Rows are numbered. After the first four, each row is followed by the numbers of the three nearest rows among all rows above it, by straight-line distance, nearest first.
1: [ 18.1  22.0 -14.5  19.5  20.6  11.6  22.1  19.7   6.3  10.9  11.4  -4.2
 -27.8  -4.4   0.4  10.3  32.4 -13.9 -18.8 -21.8   4.8 -13.0  -1.2   9.9
 -20.5 -37.9   2.5  10.8   0.7  -4.4  30.0  20.1   3.0]
2: [ 11.3  45.5  41.3  28.5  15.5   5.2   0.1  -9.0  -4.3   6.5  -1.4 -10.9
   5.1  -3.8   5.9  -1.8  -2.2  -5.7   0.3   7.1  -0.1  -2.7   1.0  -8.7
  -6.3   5.0   1.4   8.9   4.9  -4.6   6.7   1.2   1.7]
3: [  0.7   3.8  -0.1   0.0   4.3   3.3   8.4  21.9  55.4  33.3  14.7   9.0
   2.6   1.2   4.5  -2.4  -2.2   4.6  -4.2   1.0  -8.8 -12.3   1.8   4.6
   2.4   2.1   3.2  -9.3   3.8   1.4   1.0  -1.6 -11.4]
4: [ -6.7  -8.6  -6.5   3.9   9.7   3.3  12.8  10.5  -5.2   8.7   5.1   0.4
   9.1  13.4  33.0  32.2  20.8  -2.4  -7.4  -6.2  -2.0  -4.3   3.4  10.2
   0.2 -12.8   0.5  -1.6  -1.3   1.3  10.5   1.7   5.9]
5: [ 0.6 -0.1  6.9 18.6 44.0 32.1  4.1 -1.7 -4.3 -1.0 -5.8  2.5 10.3  0.8
  8.0  1.3 -1.1 -4.3 -0.9  4.9 -9.5  0.1 -2.2  0.4  3.3  7.8  4.9 -1.9
 -1.7 -1.4 -9.2 -9.3 -1.1] -> 2 4 3
6: [ -6.8  -6.0  -7.7   5.4   1.5   3.5  18.2  33.9  53.4  27.7   5.1  -2.2
   1.7   2.8   7.8  11.6  14.5  -6.6  -5.7 -11.9   8.7   2.4  -1.8  12.6
  -1.0 -16.1  -0.1  -6.7  -3.9  -1.7  12.9   1.3   3.2] -> 3 4 1
7: [-12.2  -3.3  -5.8   5.0  -1.1   3.8  -2.6   4.2  -8.0   2.8   6.5   4.8
  -1.7   0.7   4.0   7.2  36.1  36.6  26.1  15.7   9.0   1.8  -0.9   6.5
  -6.4 -10.9  -1.5   4.5   1.4  -3.1   4.8   7.6   3.0] -> 4 5 6
8: [ -5.1   6.1  -2.5   1.0   1.5  -0.5   7.5   0.0  -1.1  -4.6  -3.9   2.4
   3.4  15.8  26.9  20.8  30.0   2.6  -3.9  -7.7  -0.1  -2.2   0.5   3.3
 -10.7  -8.2  -5.4   3.4   1.1  -1.2   7.8  -0.5   6.0] -> 4 7 5
9: [ 7.2 24.2 39.0 39.7 30.2  6.0  3.9  1.6 -1.4 -5.5  7.7  5.7  4.1 -2.2
 -3.5  2.3 10.3 -5.9 -6.1  2.5  4.9 -4.2  5.1  4.8 -4.0 -4.3 -3.2 -0.5
 -4.1 -8.7 -1.4  0.5  2.0] -> 2 5 8
10: [ -0.7  -6.4  -8.7   9.5   4.1  -0.4   0.0   1.1   0.2   6.6   6.4  -2.6
  -1.7   5.9  27.0  28.6  34.5   8.1  -5.5 -12.2   4.8  -0.2   2.4   2.2
 -10.7  -5.5  -2.7  -5.4  -1.9   1.9   8.9   1.3   5.9] -> 8 4 7
11: [ -3.9   5.5   1.2   2.8   0.7   3.1  -2.5   6.2  29.0  29.1  31.5   9.7
  -1.8  -3.4  -3.0   1.8  -6.5   1.2   0.6  -1.5   0.3   6.0 -12.5   3.7
  -4.7   7.6   1.4   1.3   0.7   0.5  -0.5  -0.2   4.6] -> 3 6 10
12: [ -1.3   3.5   3.0  -7.8   2.7  -3.4   3.6  -2.7   4.9   4.1   0.1  -1.0
  12.2  11.7  27.4  20.9  19.3  10.6  -1.1   8.5   1.2  -1.5  -3.1   0.2
   1.1   4.0  -3.1 -10.3   1.2  -1.3  -0.1  -4.0  -3.7] -> 8 10 4
13: [ -1.7  -0.2 -14.1   9.1  21.2   7.9  20.7  17.4   4.6  24.6  40.6  23.9
  10.6  14.3  -5.8   7.7  26.6 -11.7 -17.1 -21.0   7.8  -9.2 -10.3   8.7
  -6.6 -35.6  -2.9  -6.0   7.5  -9.9  25.6   7.7   3.3] -> 1 4 6
14: [  8.9  -4.4  12.8 -18.5 -10.4  18.8  19.3  20.2  35.0  -7.3   0.1   3.6
   6.2   1.2   3.5  -5.4 -22.9   7.1  14.2  15.8  -7.2   2.8   6.8   1.6
  12.3  19.3   7.0  -2.0  -3.5   5.4 -12.8  -3.9  -8.6] -> 3 11 12
15: [18.5 21.6  2.6  7.9  3.6 -1.3  1.5  5.0 -0.3 -1.7  8.6  6.9 -7.0  4.7
  9.5  3.3 11.5 -7.1 -1.2 -8.6 -5.6 -3.9 -3.8 -0.3 -1.8 -6.9 -4.3 -2.6
  9.4 -1.9 10.9  2.3  0.9] -> 8 12 10
16: [ -4.1   0.1   1.6   2.9  -0.2   8.6   9.2   3.8   0.4  18.2  34.3  31.9
  18.1  14.8   1.4   1.2   5.8  -0.2  -1.7 -11.8  -5.2  -4.7  -5.1  -0.4
  -2.3  -8.1  -1.8   8.3  -3.5   1.7   4.1  -3.0   4.4] -> 11 15 13
17: [ 25.9  37.9  13.3   5.9  12.8   0.6  10.6  17.3  -0.3   3.9  -4.7  -7.4
 -11.3   5.7   3.2  15.9  11.6  -0.4 -13.9 -19.0   0.7  -6.9  -2.1   8.7
 -11.6 -20.8  -5.7  -5.4  -3.4  -4.1  14.8   2.0   4.7] -> 15 1 8
18: [ -1.1   1.3   0.1  -1.8 -10.6  -6.3   5.5  17.1  48.7  20.7  17.1   4.1
  -2.1  -3.1   1.4  -3.0   3.3  -2.8   1.4   6.1  -8.5   4.5  15.9  -0.6
   4.0   2.3  -0.6   3.6   0.3   0.7  -2.6  -2.3 -11.4] -> 3 11 6
19: [ 1.3  5.2  3.9 -6.9 -5.5  3.6 -7.2 -1.3  4.2  0.5 11.3  4.1  9.1  2.9
 -3.9 -2.4 -7.5 -8.1  4.1 10.8  1.9  3.3  8.2 11.9 29.6 49.4 33.6 26.8
  3.2  5.6 -8.4  2.2  1.2] -> 14 11 18
20: [ -4.3  -3.5  -4.1   4.2   4.7  -0.9   2.0   3.2  -6.1   0.3  -1.2  -4.5
  -9.6   7.7  -0.7   3.0   8.5  14.7  36.6  41.6  23.7   9.4  -0.9   0.9
  -4.6  -3.8 -10.7   5.1   2.8  11.0  -9.1  -1.5   8.4] -> 7 12 8
21: [ -9.6   6.3 -16.3  17.5  35.2  17.6  33.0  53.4  51.0  14.8  14.0  -5.7
 -25.7   6.1  -7.3  11.8  21.6  -5.2 -18.6 -22.9  12.3  -2.3  -2.4   4.8
   0.0 -28.1  -5.7  -2.8  -3.6  -8.4  22.9   8.6  10.1] -> 6 1 13
22: [33.2 43.2 14.8 13.3 -1.0  6.2 11.6  1.8  2.1 11.7 -1.6 10.8 -5.1 -4.9
 -4.7  5.7  3.9 -3.3  2.3 -1.7 -3.7 -9.4 -3.5  1.2 -0.4  6.6 -1.6 -3.5
  1.1  7.8  2.4  4.8  5.2] -> 15 17 2
23: [ 38.8  51.3  21.3   1.5  -6.6   7.9  -4.1  -9.2  -6.3  -3.0  -3.4  -6.2
   9.6   2.1   3.8   1.9  -7.9  -2.6   6.1   4.9  -1.5  -1.8   3.3  -8.8
   2.5   7.2  -5.6   0.2  -2.3   1.4 -10.9   1.7   1.5] -> 22 2 15
24: [ 8.6 44.9 39.3 33.4 18.3  7.5  0.8  4.1 -6.9  1.2 -0.1 -4.1  5.2  5.8
 -0.3 -5.8  5.4 -3.8 -1.8  1.5 -3.5  8.6  9.1 -8.7  2.8  1.7  1.3 -3.5
  6.0  0.2 -1.1 -2.4  4.2] -> 2 9 22
25: [-2.0  1.8  0.6 -1.0 -9.4  0.9 -5.3 -0.6 -0.9 -1.9  1.2  3.6  0.5 -6.4
 -0.4 -3.8 -0.3 -0.8  3.5  7.4 -5.9 19.0 51.5 64.8 26.4 16.2  3.1 -0.7
 10.8 -0.1 -9.7  4.3 -8.8] -> 19 18 14
26: [-2.2  4.9 -5.2 -5.4 -2.3  5.4 -3.0 -3.3 -1.9  5.3 -5.4 -4.9  2.1  3.3
  4.8  7.7 44.5 23.1 18.3  8.5 -1.3 -1.0 -1.8  1.1 -1.8  5.3 -0.5  8.6
 -0.8  4.2  0.7 -1.2 -6.2] -> 7 12 8
27: [ -7.7   5.1   4.8  -5.6  -4.2   0.7  -2.9  -3.1   6.4  -8.0  -6.1  -6.5
   7.5  -2.3   1.8 -12.7 -13.0   6.6  36.9  59.1  32.3  19.9  20.6  -3.0
   5.5  22.3  -0.5  -0.5  -2.2   0.6 -11.4  -0.8  -1.6] -> 20 14 19
28: [ -6.7  -2.6 -11.5   1.5   5.2  20.3  27.2  41.9  28.8   9.7   6.5  -3.6
  -4.5  -4.8  -5.3   4.0   9.8  -2.7 -10.5  -5.2  -1.8  -1.1   0.3   4.9
  -6.8   0.5  -6.7  -1.1   8.1  -0.3   8.3   7.2  -4.5] -> 6 3 18
29: [ 7.7 -3.8 -1.5 24.4 43.8 43.8  6.4 -1.6  3.3 -1.1  1.9 -4.6 -1.7  1.4
 -3.4 -1.0 -1.6 -7.2  0.7  7.2  2.6  1.9 -3.7 -1.6  5.9  4.4  0.6 -3.3
  0.0  3.5 -7.1 -4.8  1.9] -> 5 9 15
30: [  3.0   7.7  -8.0  12.5  14.9   3.2  13.4   6.0   0.9   5.0   8.4   5.5
   9.8  20.9  23.2  32.1  35.3  -4.5  -7.0 -15.6   4.5   0.2  -2.8  11.4
  -2.4 -21.8   0.4   4.1  -4.7  -9.5  10.0   2.8   8.1] -> 4 8 10
31: [-1.6 -0.1 -0.7  0.8  4.0  7.2  1.8  5.0 24.6 33.8 21.8 12.3  6.1 -3.3
 11.8  3.6 -0.9 -6.4 -3.0 -0.5 -4.8 -0.1  0.3 10.0 -2.9  2.7  7.9 -1.0
  1.3  0.7  2.1 -1.2  4.4] -> 11 3 18
32: [-1.9  7.1 -1.5  3.2 -2.6 -0.2 -0.4 13.6 10.2  9.0 32.5 30.2 28.5  2.0
  3.6  4.0 10.4  3.2 -3.5 -2.6 -3.6 -4.6 -0.2  1.0 -1.6 -6.7 -4.7  2.3
 -1.2 -6.7  4.7  5.9  0.2] -> 16 31 11
33: [ 6.9 -2.2  9.4 14.8 45.8 43.0 16.3  8.2  1.0  6.7 -4.4 -0.4  0.8 -6.8
 -0.6  0.8  3.7 -8.7 -0.3 10.0 -4.5 -0.4 -0.7  1.9 -1.0  1.8  1.5 -1.2
 -1.6  0.1 -9.1  4.0  5.7] -> 29 5 9
34: [-3.3  2.2  0.7 -3.1  9.4 28.3 36.8 35.8 40.8 10.7  4.3  9.5 -7.7  3.4
  0.7 -0.9  4.2 -2.0 -6.7  2.1  1.0 -2.8 -6.7  1.4 -3.4 -8.3 -1.9  6.1
  0.9  0.1  2.7 -6.8 -3.1] -> 28 6 3
35: [ -1.7  -2.2  -3.8  -2.6   0.1  -4.4   0.0  -5.6  -8.6   3.5 -11.5  -2.5
  -4.7  11.6  24.9  30.6  36.5  13.1   2.1  -1.2  -1.7  -1.6   0.6  -4.3
  -4.0  -3.0   0.3   8.6   2.8  -6.8   3.6  -4.7  -7.4] -> 8 10 12
36: [  3.7 -10.1  -1.2   8.7   5.5   9.5   6.0  24.8  47.3  24.0  20.3   4.9
   4.5   2.6   1.1  -2.5   0.2   6.3  -4.6   3.8  -2.1   3.0   3.2   4.3
   0.4   4.3   2.1  -4.2  -2.6  -5.8   5.2   1.7  -2.0] -> 3 18 31
37: [  3.2  -3.0  -4.8   6.2   5.0   4.3   3.9   4.5  -0.6   6.0   0.9  -1.6
  11.5  25.5  33.5  19.5  10.5  -1.7   0.9   4.5   1.3  -1.2   4.1   7.3
   4.1   2.8  -1.8  -3.1   4.0   9.7 -11.0  -1.9   6.4] -> 12 4 8
38: [-12.5   9.1 -20.0  14.3  31.2  15.1  42.1  57.2  42.7  26.5   8.3  -9.6
 -26.9  15.8   2.9   8.9  40.1 -10.2 -25.3 -31.0   5.8  -9.6  -3.3   9.9
 -18.8 -35.8  -4.6   3.3  -0.3  -5.7  26.6   2.2  11.6] -> 21 1 6
39: [ -4.3   2.4  -5.3  -2.0   8.1   9.6   0.7  15.3  38.6  30.4  20.6   6.2
  10.1  -2.7 -11.5   0.9   0.2  -7.3  -7.0  -7.2  -0.5   0.0  -3.8  -6.0
  -3.6   5.3  -6.1   8.6   7.4   3.7  -5.9   3.9   2.3] -> 11 31 36
40: [ 5.0 -0.3 -7.6  6.6  8.9 -4.1 13.0  7.9  7.5 24.8 37.8 25.3  5.6  2.2
  0.8 -0.3 12.9 -4.8 -9.3 -5.3  2.1 -2.3  3.0 -0.3 -1.3 -8.3 -7.3  7.4
 -6.8 -6.9 -3.2  6.2 -0.2] -> 16 32 31
41: [-0.1 -1.0 16.7 23.7 54.7 33.4 11.6  4.0  2.7  2.6 -3.5 10.4 -0.5 -5.0
  0.4 -2.6  8.6 -3.8  4.9 -4.6 -3.4 -6.0  1.5  5.9 -0.5 -1.1  6.8  3.3
  0.3  0.6  2.8  3.8  2.6] -> 33 5 29
42: [ -5.5   1.8  -0.2  14.8   7.3  12.0   6.9  14.0  -6.0  11.0   0.9  -4.6
 -11.6   5.9 -10.7  -0.1  25.0  10.7  15.8  31.1  40.3  14.1  -2.7   0.2
  -7.8 -15.8   6.3  -2.0  -2.4  -7.5  13.8   9.9   7.2] -> 20 7 26
43: [-14.0   6.9   1.2  32.2  57.5  48.0  31.0  18.5   1.5   0.4   6.0  -2.6
 -15.4  10.2   4.9   5.4  19.8  -2.5  -5.0 -17.0   8.6  -4.0  -5.4   3.3
 -10.8 -16.9  -6.9  -5.1   0.4  -5.3  12.5   6.5  13.9] -> 41 33 29
44: [ -3.4   4.2   4.2  -7.3 -12.0  -0.3  -2.1 -18.8   1.3   8.0  25.4  22.5
  31.7   8.7   3.8  -4.4  -3.8  -4.0   2.9   7.5  -2.8  -0.5  -2.1   0.3
   1.5   5.4  -0.2   0.3  -7.7   5.6  -2.0  -8.4   1.4] -> 16 32 31
45: [ 4.5  3.5  2.5  5.2  5.9  3.7  6.9 -2.0  1.1 -0.1  3.7 -0.3 -0.3 -2.3
  2.7 10.1 27.7 46.9 27.3 20.0  4.0  7.0  5.1 -5.6  3.7 -0.1 -0.9 -0.7
  3.8 -1.9 -1.6 -8.2  7.7] -> 7 26 20
46: [ 7.0  3.3  5.2 -5.2  1.0 -0.5 -1.4  6.3 -1.5  2.2  6.1 -1.6  2.1  0.9
  1.3  4.9  5.9 -3.7 -7.6  1.0 -6.0 -1.7  1.7 -5.4  4.6 15.5 30.7 43.9
 20.2  7.2  0.0 -1.9  7.2] -> 19 15 31
47: [36.2 36.9 12.9  6.0  1.1  5.3  3.2 -2.4  3.2 -5.1 -6.1 -8.3 -1.0 -0.2
  0.0  4.7 -2.5  0.4  8.3  9.0 -0.4  3.9 -7.1 -1.3 -6.8 10.0  9.3 -0.9
 -1.2 -3.3 -2.8  4.0  2.8] -> 23 22 15
48: [-1.1  3.0 -0.5 -4.6 16.4 29.2 29.0 25.7 21.4 -0.5  7.1  1.5 -0.5 -5.0
 -0.3 -0.8 -0.9  4.2  3.4 -2.1 -2.9 -1.5  0.5 -8.8 -4.3  5.9 -1.8 -1.3
  2.2  4.6 -5.6 -2.9 -4.4] -> 34 28 33
49: [  3.7  57.7  27.4  24.8  12.4   5.5   5.0   1.6   0.6   8.5   8.0  -0.2
 -14.9  -2.4   2.9  10.1   6.8   2.1  -2.4  -3.2   7.5  -0.6   2.9   1.7
  -4.1 -10.1  -8.4   5.5   2.0   0.3  13.9   8.5   9.4] -> 2 24 22
50: [ -2.0   6.5 -11.0  11.6  -3.7  -0.7  -4.8   8.4   3.0  -0.4  -1.5   0.4
  -2.4   2.8   0.4  -0.5  22.6  31.9  31.9  27.6   8.6  -3.4  -2.8  -0.4
  -6.6   0.2  -0.5   1.2   2.8  -4.1   1.2   3.9   9.4] -> 7 45 20
51: [-2.9 -1.6  1.0  0.7  4.8  6.8 13.0 26.5 47.4 28.8 18.4  3.6 -8.3 -2.4
  2.7  0.3 -4.1  3.3  2.8 -0.1 -9.4  2.6  3.9 -4.6  3.4 -1.6 -0.2  2.9
  4.6 -0.7  9.1  3.6  0.4] -> 36 3 18
52: [  7.3  -1.8   9.1  -5.6 -12.8  -5.5 -11.6  -4.9   8.8  -2.9  -3.4  -3.2
   2.4  -2.1   3.9  -5.8  -9.0   6.6  -1.4   9.8  -9.6  10.3  -6.6  13.7
  29.2  51.3  32.1  13.9  11.9   1.3  -5.9 -12.8   0.0] -> 19 46 14
53: [ 12.8   2.0  -6.0   5.3   5.2   4.2   3.2   9.5   5.5   2.4  -0.7  -2.4
  -2.4  -3.9  -1.4   4.2  10.5   5.7  11.6  37.8  32.2  22.9  12.6   0.7
  -2.1  -6.9   7.5   5.2 -10.4   0.7  -0.3  -1.1   5.7] -> 42 20 50
54: [ 11.7  -9.3   0.0   5.4 -10.2   0.6  -9.3 -10.6  -6.1  -4.8 -12.3  -1.3
  16.7   1.0  -2.4  -5.5   3.3   7.4  33.1  58.8  23.5   7.2   5.7 -10.5
   1.5   5.6  -2.3  -5.3  -8.9   1.4  -5.0   2.7  -4.2] -> 27 20 53
55: [ 3.7 -2.8  2.0 -0.9 -8.4 -6.3 -2.6  0.0 10.9 -7.2  2.5 -3.8  0.8 -3.3
  0.5 -0.6 -9.8 -4.6  9.7 26.6 44.6 29.2 23.5 10.2  1.5  3.1  2.7  2.8
  5.8 -1.5 -3.7 -4.3 -7.4] -> 53 27 20
56: [ -1.6  -2.2  -7.3   9.1  -2.2   5.8   6.2   0.0   5.8  -1.1  -2.4  -4.8
  -1.9   4.5   7.5   0.0   9.4   4.3 -15.4  -2.6 -11.5   0.1   2.6   0.7
   5.5  23.1  22.9  53.8  21.9   2.1  12.1   1.5   0.0] -> 46 19 52
57: [  0.2   6.6  -9.5   2.7  19.1  -3.2   5.3   6.5  -8.1   0.4   5.3  -4.8
   6.4  15.0  33.3  21.2  27.2   2.8   4.6 -10.2  -5.7  -3.4  -3.0   6.1
  -2.9 -16.9  -6.3   7.8   0.6   0.9   2.8   2.5   2.5] -> 8 4 30
58: [ -4.0  -4.8  -0.9  -0.9  13.0  -5.6   0.8   6.7   7.6  -0.5   4.7   2.8
  -7.8   5.9  -3.2   6.2   9.2  -1.5  10.9  24.4  43.1  24.5  13.0   1.4
  -0.6 -14.7  -4.7  -4.9  -1.8   7.3  15.0   4.4   3.2] -> 53 42 55
59: [  8.3   0.0  -9.3   9.3   5.7  -1.5   0.3   6.8  -1.1   4.3  -2.4 -11.9
  -4.7  -2.5   4.5   0.8   2.9   1.8  17.5  34.3  38.2  18.0   6.6  -1.1
  -3.0  -9.8  -2.5  -1.1  -5.3  -4.9  11.6  -1.8  -0.6] -> 53 58 42
60: [ -0.7   1.3 -10.4   8.2   7.3   5.0  11.3  17.8   0.5  -0.5  -5.5   1.1
 -10.0   3.3  27.1  35.2  54.6   1.8  -2.0 -11.2   4.3  -2.6 -14.9  -0.1
  -8.8 -16.2  -4.6   2.8   6.0  -2.7   5.0  -0.8   5.0] -> 10 8 30
61: [22.3 49.2 30.1  8.5  0.6  7.2  5.0 -2.5 -3.6 -4.2 -2.7  0.2  5.5  2.4
 -6.1 -7.4  1.8  2.1  9.4  2.2 -7.7  3.3 -0.6 -6.0  2.5 -0.9 -2.6  6.4
  4.6  3.5 -3.4  3.5 -3.3] -> 23 47 22
62: [ 34.3  34.1  18.1  -8.8 -10.3  -1.6  -8.7 -11.3  -5.1  -3.2  -5.8  -7.4
  11.2  -5.3   9.1  -7.5  -7.4   1.8  15.5   9.9  -3.8   7.2   6.2  -3.5
   6.1  15.0   3.2  -2.5   3.2   7.4  -7.6  -2.3  -9.3] -> 23 47 61
63: [32.0 30.6 10.8 -0.1 14.0  2.8  3.1  3.7 -4.2  1.6 -0.2  6.4  1.0 -3.2
  4.4  4.8  2.3  3.2 -2.5 -8.6 -4.5 -6.9 -8.3  1.3 -3.7  0.6  5.4 -1.2
  2.9  0.3  1.6  7.0  7.2] -> 22 15 47
64: [-4.3 -1.9  5.9 -7.2 -8.6 -6.8 -3.1  2.4 -1.2  4.7 -3.8 -0.6  7.5  5.3
 12.3  1.1 -6.4 -2.4  1.2  0.3  7.3 -2.6  6.4 -8.3 -1.7  9.8  4.0 41.1
 52.6 40.6  4.7  4.1 -1.5] -> 46 56 37
65: [24.1 49.8 12.6 15.9 14.7  5.0  4.1 -2.4  3.4  2.7  6.4  1.5 -8.2 -6.1
 -6.7  1.8 13.3 -1.0  8.3 -6.0 -0.8 -1.0 -8.0  0.1 -8.6 -5.8 -2.2  3.6
 15.3  7.6  3.9  1.9 -4.2] -> 22 61 63
66: [ 0.1 -1.1 -4.8  5.6  5.2 -4.1  4.2 10.4 -1.6  0.7  1.2  8.0 27.6 29.7
 23.9  8.1 12.9 -2.2 -2.7 -3.9 -1.8 -1.0 -7.0 -5.3 -3.1  2.7  2.3  3.1
  0.1 -1.6 -0.1  5.4 -6.0] -> 37 12 8
